[ 1.655  0.690 -1.094  1.183  0.334] Answer: 1.655
[-0.09 -0.17  0.18  0.15  0.07  0.04  0.04] Answer: -0.09
[ 1.7  0.2  0.1 -1.7 -0.9] Answer: 1.7
[ 0.4  0.5 -0.4 -1.1  1.1] Answer: 0.4
[-1.2 -1.4  0.0  1.0 -0.1] Answer: -1.2
[-0.002  0.139 -0.068 -0.097 -0.164  0.039 -0.043] Answer: -0.002
[ 111.688 -107.409  179.234  159.859   54.113] Answer: 111.688
[ 0.043  0.012 -0.115  0.102] Answer: 0.043
[-0.01  0.14  0.11  0.00 -0.04 -0.17  0.09] Answer: -0.01
---
-0.8   0.4   1.4  -1.8   0.9   1.0   1.7 ⇒ 0.4
 0.945   1.001  -0.301  -1.476 ⇒ 1.001
 0.02   0.14  -0.09  -0.17   0.16 ⇒ 0.14
-167.6   -93.2    22.9   118.8 ⇒ -93.2
-1.05  -1.13   1.50  -1.02  -0.58  -0.98  -0.80 ⇒ -1.13
 1.397   1.486   0.945   0.655  -1.813  -0.763 ⇒ 1.486
-1.519  -0.439   1.073  -0.623  -0.377 ⇒ -0.439
-129.8   -60.9  -123.1   113.2  -180.9 ⇒ -60.9
  9.6    3.7    2.5  -13.6   13.2   17.3 ⇒ 3.7
 0.017  -0.052   0.138   0.069  -0.013  -0.134   0.038 ⇒ -0.052
---
 66   74    6  132  197 Out: 6

 -5   12   24   -1    0
  8    4  -12   33    8
  9  -29  -13    2    4
Out: -13

 694  -886  -167  -726  -919 Out: -167

 33   -7   31  -38   18 Out: 31

-173  -728   632  -673     0 Out: 632

8963  6930  3086  8865  3224
5146  4959  5190  5212  5192
3098  3916  5987  3309  5911
Out: 5987
---
 0.18  -1.01  -1.64   0.97  -0.25
 0.28  -1.20  -1.99   1.25  -0.29
: -0.25

-9.51  -3.30  -1.02  12.27: 12.27

-0.07   0.10  -0.11  -0.06   0.02: 0.02

 14.716   13.524   12.808   -4.907  -14.950: -14.950

 -7.3  -12.9   18.5   13.6   15.9: 15.9

-0.01  -0.13   0.09   0.19   0.01  -0.08   0.05
 0.05   0.13   0.05   0.04   0.09   0.21  -0.03
-0.20   0.16   0.10   0.02  -0.08  -0.19  -0.08
: 0.05
---
Input:
[[  5  12  -6   8  -8  11 -27]
 [  1  11   4  -1 -20 -10 -19]
 [-17 -30  33 -33  -6 -64  75]]
Output: -1

Input:
[[ 21 -26  58   4  40]
 [-71 -39  13  42  74]
 [-13 -21  22   4 -29]]
Output: 13

Input: [ 73  47  19  31 -19 -12  26]
Output: 31

Input: [-33  47  17 -71  79]
Output: 17

Input: [  1 -84   4  -3 -20]
Output: 4

Input: [-18  60  16   5  -7 -14 -34]
Output: 5

Input:
[[  2  -3 -16  -6   7]
 [-24   0  -4   3   4]
 [ 67  -1  -1  -7  -3]]
Output: -4

Input: [-63  40  29   1 -20]
Output: 29
---
[ 23   6  45 -74]	23

[-10  62  79 -48 -60 -65]	-48

[[-19  80  12   7 -57  20]
 [-16 -74 -34  26  45 -29]]	-34

[ 39   1 -59 -67]	1

[ 58 -78  62  74 -14   3  69]	3

[-25  -4  10  -6  72]	-4

[[  8   0  59   6 -27]
 [ 36   0  15  47 -59]
 [-34   0  -9 -45  49]]	-34

[[ 17   0  23  -2  -9]
 [ 44  -1  62  -5 -24]]	-5
---
[ 33 -67  60 -51  14   0] out 14
[65 41 57 -5 45] out -5
[-62 -19  27  -1] out 27
[15 37 55 59 -6] out 59
[ 62 -37 -25   6  71  56] out 71
[29  3 83 81 -8 15] out -8
[-14   3 -30 -65] out -30
[-6 35 63 36] out 63
---
(161.39, 39.48, 125.35, -181.21, -29.21, 111.77, 164.96) out -29.21
(-16.5, 14.0, -4.9, -8.3, 15.1) out -4.9
(-203.7, -3.7, -45.1, 110.4, 153.6, -28.4, -122.4) out 153.6
(-1.664, -1.253, -1.060, -0.015, 0.213, 1.123) out -0.015
(-113.2, 7.4, 176.7, -30.6, 189.8, -58.3) out -30.6
(-14.065, -2.520, 6.154, 13.126) out -2.520
(-1.484, -1.773, -1.033, 0.337, 1.629, 0.157, 1.816) out 1.629
(0.587, 1.278, 0.039, -1.427, 1.119, 0.348, 1.180) out 1.119
---
[[2, 10, 0, 20, -47, 40, 47], [-4, 18, 21, -19, -16, -11, 42]] out 2, 42
[17, 162, 201, 98, 113] out 17, 113
[58, 50, 75, 12, 29] out 58, 29
[[513, -477, -262, -65, 9], [-575, -316, -464, -480, 566], [-972, -241, -497, -504, 631]] out 513, 631
[5, 0, 3, 8] out 5, 8
[674, 864, 511, 207, 534] out 674, 534
[[-11, 40, 13, -21, 2], [15, -17, -25, -12, 15], [26, 27, 5, 21, -27]] out -11, -27
[[253, 335, 531, 967, 773], [379, 113, 629, 747, 470]] out 253, 470
[[-441, -455, -824, 550, -812, -930, -200], [-594, -562, -786, -575, -627, -556, -642]] out -441, -642
[[3, 10, 6, 14, 32, 11], [12, 21, 24, 3, 32, 4], [-9, -12, -28, 37, 16, 28]] out 3, 28
---
Input:
[[ 41  66  61 -10 -11 -27]
 [ 20  -3  -6 -25  23  41]
 [-31 -48 -30   9  -9   1]
 [  1  -8  -6 -31   9  22]
 [ 11  24  22   3 -13 -29]
 [ 43  69  42  62  10  -9]]
Output: -31

Input:
[[-29  45  13 -42  23  12  19  -9 -21  43]
 [-13 -24 -21  17 -41 -44  -6  61  78   4]
 [ 51  13  20  36  -9  38   4 -13 -33  20]
 [-10   9 -17   4  12 -36 -53  35 -49  61]
 [-45   1  38 -47  32 -83 -55  -1  68 -31]
 [ 52 -43 -51  63 -44  13  -1  43 -19  46]
 [ 32  29  39   4  18 -13 -31 -28  52 -53]]
Output: 51

Input:
[[ 11  -6 -16  -9  11  11  -9  15  -9  11  -5  -9]
 [  5  14  -2   4 -15   5   5   3   4   5  14   4]
 [ 14 -21 -18 -11  29  14 -11  18 -11  14 -19 -11]
 [  3  15   8  12 -16   3  13  -5  13   3  14  12]
 [  5  31  -9  -3 -34   4  -2   8  -2   4  30  -2]
 [ 14 -55   5   8  67  14   8   1   8  14 -53   8]
 [  8  14 -12  -6 -13   7  -5  11  -5   8  14  -5]
 [  2  23   8  12 -25   2  13  -5  13   1  22  13]]
Output: 14

Input:
[[  6 -13  14 -17 -13  12   5   8]
 [ -1 -29 -15  -1  16   0 -11  76]
 [  3 -20  12 -19  -5  66   0  34]
 [  6  14   2   6 -13  -4  12 -24]
 [  6   2  12  -3 -26  16  10 -24]
 [ 13 -10  20 -17 -29  33  23 -29]]
Output: 3

Input:
[[  1  -8  -4 -11  -2  -3 -17  20 -16  15   7 -15  -6  11]
 [-15  34 -22   9 -18 -11  23 -31  43  -9  -6   7 -22  28]
 [ 24   0  -5 -12  19 -15  42 -21  12   3  -6  18 -13  11]
 [ 19   8 -13  -8 -12  14 -11  30 -61  47 -30  10  -3   5]
 [-19   2   4 -10   3 -14  25 -19   7 -24  22   0  19 -13]
 [  5  -4   9   1  -4   9  -8   9   4  16  13 -33  25 -23]
 [ 34 -33  22 -18  15 -14  30 -33  27 -29  13 -16   9   0]
 [-20  15 -40   5  -5  28 -19  15   4  14  -8 -17   9  22]
 [ 56 -64  16 -19   7 -23  25  14 -21   8 -34  29 -36  30]
 [ 15  18 -21 -14  19 -13   1  12  -3   7 -17  -8  -9  19]]
Output: 24

Input:
[[  9   4   8   4   8  34   4  35   9  31   9   8]
 [  6  15  -2  15   6  31  14  33   7  26  -3  -2]
 [ 26 -11  24 -11  26 -61 -11 -66  25 -53  25  24]
 [ 17  11   3  11  18 -43  11 -44  17 -41   1   2]
 [  7  19  -5  19   6  24  18  26   7  19  -6  -5]
 [ 17  -5  18  -6  17  -8  -6  -9  17  -5  19  18]
 [  8  -5  16  -5   7  60  -5  62   7  56  18  16]
 [ 17 -13  24 -13  17   7 -13   7  16  10  26  24]
 [  0  43 -27  43  -2  30  42  34   1  20 -31 -28]
 [ 14  -5  17  -5  13  16  -5  16  13  16  18  17]
 [ 16  22  -6  22  16 -48  21 -49  16 -47  -9  -7]]
Output: 26

Input:
[[  7 -51   7   1 -14  -8   3]
 [  9 -60   8   1 -16  -6   4]
 [  7 -15 -14  -6   8  18   9]
 [  9 -17 -15  -6   8  19   9]
 [  2 -21   6   2  -8  -7   0]
 [  0   1  -2  -1   1   2   1]
 [  2  -1  -4  -2   3   6   2]
 [  3 -27   7   2  -9  -8   0]
 [  2 -20   6   1  -8  -7  -1]
 [ 14 -38 -23 -11  11  30  16]]
Output: 7
---
[[ -81.84 -132.87  -79.97  -34.81  -71.79  -12.28]
 [ -61.56    2.66  -52.51  -57.16  -28.18  116.52]] >> 2.66

[[ 1.5 -0.8  0.5  2.1]
 [-0.3  0.0 -0.9 -0.5]
 [ 0.2 -0.2 -1.8 -0.8]] >> 0.0

[[ -4.591  22.539 -12.714  -3.534]
 [ 21.829 -11.457 -10.648  12.227]
 [ 19.692  19.410   0.140  -6.526]] >> -11.457

[[ 1.48  0.93  1.28 -1.23  1.34 -1.60]
 [-1.69  0.02 -0.94 -1.99  0.14  1.80]] >> 0.02

[[ -3.801   0.395  18.716   3.600   4.907   2.436]
 [-14.912   8.196  10.359   4.315   6.839   7.500]] >> 8.196

[[  83.561   -0.949  -62.454  -12.052   79.068   35.823   -0.256]
 [ 202.987 -112.062   70.879 -122.103  180.305   24.848 -132.508]] >> -112.062

[[  -1.4  114.7  -24.1 -117.2]
 [  79.5  -76.2  -55.1  -41.2]
 [  55.3   68.8    2.6 -138.9]] >> -76.2
